Below is a small trained network, with its code and all its weights. Each question gives an input and a target symbol and asks what happens when units are switched off, that is, made to give their printed mean instead of their output.

import numpy as np


def w(rows, s, z=0):
    codes = np.array(rows[::2]) - 128.0
    scale = np.full(codes.shape[1], s)
    scale[-1] = z or s
    return codes * scale


def norm(h):
    return h / np.sqrt((h * h).mean(-1, keepdims=True) + 1e-5)


def f(y):
    return y / 2 * (1 + np.tanh(0.7978845608 * (y + 0.044715 * y**3)))


def softmax(a):
    e = np.exp(a - a.max(-1, keepdims=True))
    return e / e.sum(-1, keepdims=True)


def log_softmax(a):
    a = a - a.max(-1, keepdims=True)
    return a - np.log(np.exp(a).sum(-1, keepdims=True))


def net(x, mask):
    ids = ['αζλμπστω'.index(c) for c in x.split()]
    T = len(ids)
    res = E[ids] + P[:T]
    u = 0
    for l in range(2):
        r = norm(res)
        for j in range(2):
            rows = slice(2 * j, 2 * j + 2)
            q, k, v = (r @ M[l][rows].T for M in (Q, K, V))
            z = softmax(np.where(np.tri(T) > 0, q @ k.T / 2**0.5, -1e9)) @ v
            o = O[l][rows]
            res = res + np.where(mask[u + j], z, o[:, -1]) @ o[:, :-1]
        u += 2
        y = f(norm(res) @ A[l][:, :-1].T + A[l][:, -1])
        res = res + np.where(mask[u : u + 8], y, B[l][:, -1]) @ B[l][:, :-1]
        u += 8
    return log_softmax(norm(res)[-1] @ U[:, :-1].T + U[:, -1])


Q, K, V, O, A, B = {}, {}, {}, {}, {}, {}
E = w([
[72,106,160,158,119,181,103,150,130,170],'α',
[74,152,150,156,141,143,106,71,84,93],'ζ',
[98,130,123,100,163,68,104,71,120,131],'λ',
[145,103,93,179,115,188,124,115,126,186],'μ',
[64,105,97,72,127,155,139,134,153,153],'π',
[254,138,161,77,47,200,73,135,68,12],'σ',
[129,167,27,121,137,143,165,98,96,96],'τ',
[109,169,105,91,152,208,140,101,83,158],'ω',
],0.026)
P = w([
[137,196,194,157,138,136,49,192,130,143],'0',
[151,117,139,136,200,108,58,180,149,123],'1',
[101,102,77,157,158,112,8,153,136,165],'2',
[118,185,99,150,104,119,32,139,157,182],'3',
[136,213,180,154,83,112,153,122,220,145],'4',
[133,78,199,99,104,136,196,112,175,94],'5',
[100,33,149,120,126,146,148,104,142,90],'6',
[100,107,118,138,150,151,86,95,180,136],'7',
[111,177,160,123,87,141,122,95,212,141],'8',
],0.014)
Q[0] = w([
[130,253,128,151,112,114,97,134,212,148],'L0H1',
[154,113,200,129,110,112,252,118,132,127],'L0H1',
[135,131,148,149,156,112,146,171,126,120],'L0H2',
[113,141,142,119,139,105,109,177,102,119],'L0H2',
],0.019)
K[0] = w([
[200,44,186,97,165,155,170,131,141,54],'L0H1',
[49,31,49,164,249,144,112,118,69,152],'L0H1',
[116,131,120,126,145,148,129,117,126,133],'L0H2',
[121,122,140,137,124,104,160,137,106,147],'L0H2',
],0.016)
V[0] = w([
[67,152,179,32,158,94,77,65,157,111],'L0H1',
[126,173,97,164,133,111,128,49,67,61],'L0H1',
[202,52,167,71,4,100,88,151,88,45],'L0H2',
[173,133,148,107,166,142,131,91,126,183],'L0H2',
],0.011)
O[0] = w([
[150,128,162,157,203,137,182,222,130,115,223],'L0H1',
[166,162,152,78,149,127,91,111,216,154,253],'L0H1',
[252,117,126,168,141,169,189,87,126,123,75],'L0H2',
[85,156,95,171,152,155,122,126,133,112,129],'L0H2',
],0.015,0.0047)
A[0] = w([
[94,196,103,109,135,78,149,158,93,120,54],'L0N1',
[155,162,144,116,165,159,157,80,102,62,157],'L0N2',
[137,154,89,90,81,121,61,72,145,148,9],'L0N3',
[114,130,140,184,181,75,175,188,69,152,44],'L0N4',
[65,59,147,144,123,99,107,163,166,175,3],'L0N5',
[181,77,213,249,115,112,157,74,171,138,91],'L0N6',
[93,118,234,196,110,163,93,123,133,226,193],'L0N7',
[197,106,49,94,139,31,190,125,180,56,33],'L0N8',
],0.013,0.0047)
B[0] = w([
[86,111,70,87,161,173,151,144,132,59,178],'L0N1',
[122,149,201,159,140,159,148,79,87,191,227],'L0N2',
[50,87,178,147,164,117,144,105,159,167,214],'L0N3',
[117,2,148,95,155,115,143,116,164,197,188],'L0N4',
[140,175,110,108,148,167,139,107,38,97,202],'L0N5',
[158,84,88,126,117,124,103,36,205,62,217],'L0N6',
[137,94,51,78,171,126,161,92,162,51,253],'L0N7',
[140,141,83,17,72,10,169,49,84,92,170],'L0N8',
],0.013,0.0076)
Q[1] = w([
[113,106,108,85,154,181,100,75,150,139],'L1H1',
[86,73,118,103,166,98,175,140,79,113],'L1H1',
[104,148,213,158,123,37,72,162,93,164],'L1H2',
[140,90,204,155,123,5,39,159,65,108],'L1H2',
],0.013)
K[1] = w([
[119,116,202,172,103,176,185,134,160,54],'L1H1',
[148,132,122,170,79,210,26,195,141,172],'L1H1',
[103,154,58,153,254,69,97,90,94,252],'L1H2',
[28,132,26,160,237,50,68,145,102,167],'L1H2',
],0.0098)
V[1] = w([
[158,136,180,233,58,145,133,157,169,60],'L1H1',
[164,183,130,80,92,98,192,126,86,237],'L1H1',
[95,187,94,152,156,97,145,164,111,200],'L1H2',
[1,101,61,66,220,112,189,83,195,62],'L1H2',
],0.0071)
O[1] = w([
[130,124,192,104,113,137,81,113,164,104,18],'L1H1',
[116,84,88,3,183,124,92,97,223,130,20],'L1H1',
[147,144,103,156,166,171,51,155,147,80,55],'L1H2',
[220,184,160,86,130,119,81,43,185,143,253],'L1H2',
],0.012,0.006)
A[1] = w([
[59,118,94,130,73,153,106,80,86,162,100],'L1N1',
[206,167,126,102,191,101,142,161,120,101,177],'L1N2',
[60,53,106,104,114,107,136,181,110,133,23],'L1N3',
[251,200,152,120,115,162,49,180,171,117,2],'L1N4',
[138,28,180,149,73,72,153,137,169,127,104],'L1N5',
[86,76,135,113,15,127,162,215,172,239,77],'L1N6',
[165,176,160,146,132,106,133,108,175,193,168],'L1N7',
[105,158,91,129,92,69,181,136,11,94,1],'L1N8',
],0.016,0.0095)
B[1] = w([
[134,121,188,153,118,93,156,152,141,134,218],'L1N1',
[126,147,149,200,104,181,121,151,119,144,254],'L1N2',
[87,101,111,92,113,189,47,107,115,44,166],'L1N3',
[229,95,209,185,85,76,138,139,78,4,209],'L1N4',
[100,206,88,117,77,103,80,98,148,160,182],'L1N5',
[164,241,119,136,111,167,130,134,53,170,137],'L1N6',
[165,88,133,68,138,168,101,143,124,120,246],'L1N7',
[163,129,87,97,152,50,185,137,114,151,178],'L1N8',
],0.021,0.0085)
U = w([
[33,110,230,203,96,62,119,75,131,122,34],'α',
[109,253,76,143,121,154,78,89,40,122,68],'ζ',
[123,76,187,156,175,182,163,182,102,240,237],'λ',
[68,23,112,80,102,144,103,145,50,45,148],'μ',
[177,73,29,191,72,126,86,107,155,162,148],'π',
[223,107,183,145,80,81,61,156,110,28,188],'σ',
[149,135,104,91,162,10,186,157,81,129,255],'τ',
[180,126,149,21,168,83,35,84,154,160,62],'ω',
],0.0062,0.0018)

Each question gives the input, a string of symbols that net reads in full, and the target symbol t.
The units are the heads (2 rows each of Q, K, V and O) and the neurons (one row each of A and B). Each row of codes is followed by its name. A weight is (code - 128) times the scale printed after its matrix; where a second scale follows, it is the last column's (O, A, B and U).
mask holds one flag per unit, layer by layer, with each layer's heads first. A switched-off unit (its flag False) gives its mean, the last column of its rows in O or B, instead of its output. The means were averaged over made-up inputs and are rounded, as every weight is.
A unit's drop is (log p(t) with every unit on - log p(t) with that unit switched off) / (log p(t) with every unit on - log p(t) with every unit switched off).
The circuit of an input: a set's keep is (log p(t) with only the set's units on - log p(t) with every unit switched off) / (log p(t) with every unit on - log p(t) with every unit switched off). Starting from the 12 units with the biggest drops (on a tie, the unit counted first), units are removed one at a time, each time the one whose removal leaves the highest keep (on an exact tie, the one counted first), for as long as the keep stays at least 0.8.
circuit, biggest first: the units of the circuit, biggest drop first
k most important neurons of layer l: the k neurons of layer l with the biggest drops, biggest first
heads that matter: for each layer, one digit per head in row order, 1 if its drop is at least 0.15 and else 0, layers parted by /
input α τ λ, target τ: circuit, biggest first	[L0H1 L1N8]
input μ τ ζ τ μ σ ζ, target α: heads that matter	00 / 01
input λ ω λ, target λ: heads that matter	10 / 01
input μ τ π ω π π, target μ: 2 most important neurons of layer 0	[L0N4 L0N5]
input λ σ τ μ α λ τ, target τ: heads that matter	01 / 01
input π τ λ μ, target μ: circuit, biggest first	[L0H1 L0H2 L1N3]
input ω π α μ, target ζ: heads that matter	01 / 01
input τ ω λ π λ, target ζ: heads that matter	01 / 01
input σ μ α α ω μ, target π: heads that matter	01 / 00
input λ π α π, target λ: circuit, biggest first	[L0H1]
input ω α ω λ μ π ζ τ π, target μ: circuit, biggest first	[L0H1 L1N3]
input τ ω τ σ μ τ, target τ: circuit, biggest first	[L1H2 L1N8]
input τ τ τ ζ τ π ω, target σ: heads that matter	11 / 01
input μ τ λ τ τ μ ω π, target ω: circuit, biggest first	[L1H2 L0H2]
input α σ ω ζ π λ λ, target ω: heads that matter	11 / 10
input λ τ α λ τ ζ ζ ω, target ω: heads that matter	10 / 01
input τ ω μ λ τ α ζ, target λ: circuit, biggest first	[L0H1 L1N4]
input ω α ω, target ζ: heads that matter	01 / 01
input λ μ σ σ π σ ω, target λ: circuit, biggest first	[L0H1 L1N4]
input ζ α τ α π, target τ: heads that matter	10 / 01
input σ λ π α ω τ σ, target τ: heads that matter	11 / 01
input μ τ τ α τ τ μ, target τ: heads that matter	11 / 00
input α σ τ τ ζ τ α, target μ: 2 most important neurons of layer 0	[L0N7 L0N5]
input ω ζ λ α, target ζ: 2 most important neurons of layer 0	[L0N7 L0N5]
input ω τ α λ, target ζ: most important neuron of layer 0	[L0N5]
input τ ζ τ ω τ τ ω, target ζ: most important neuron of layer 1	[L1N7]
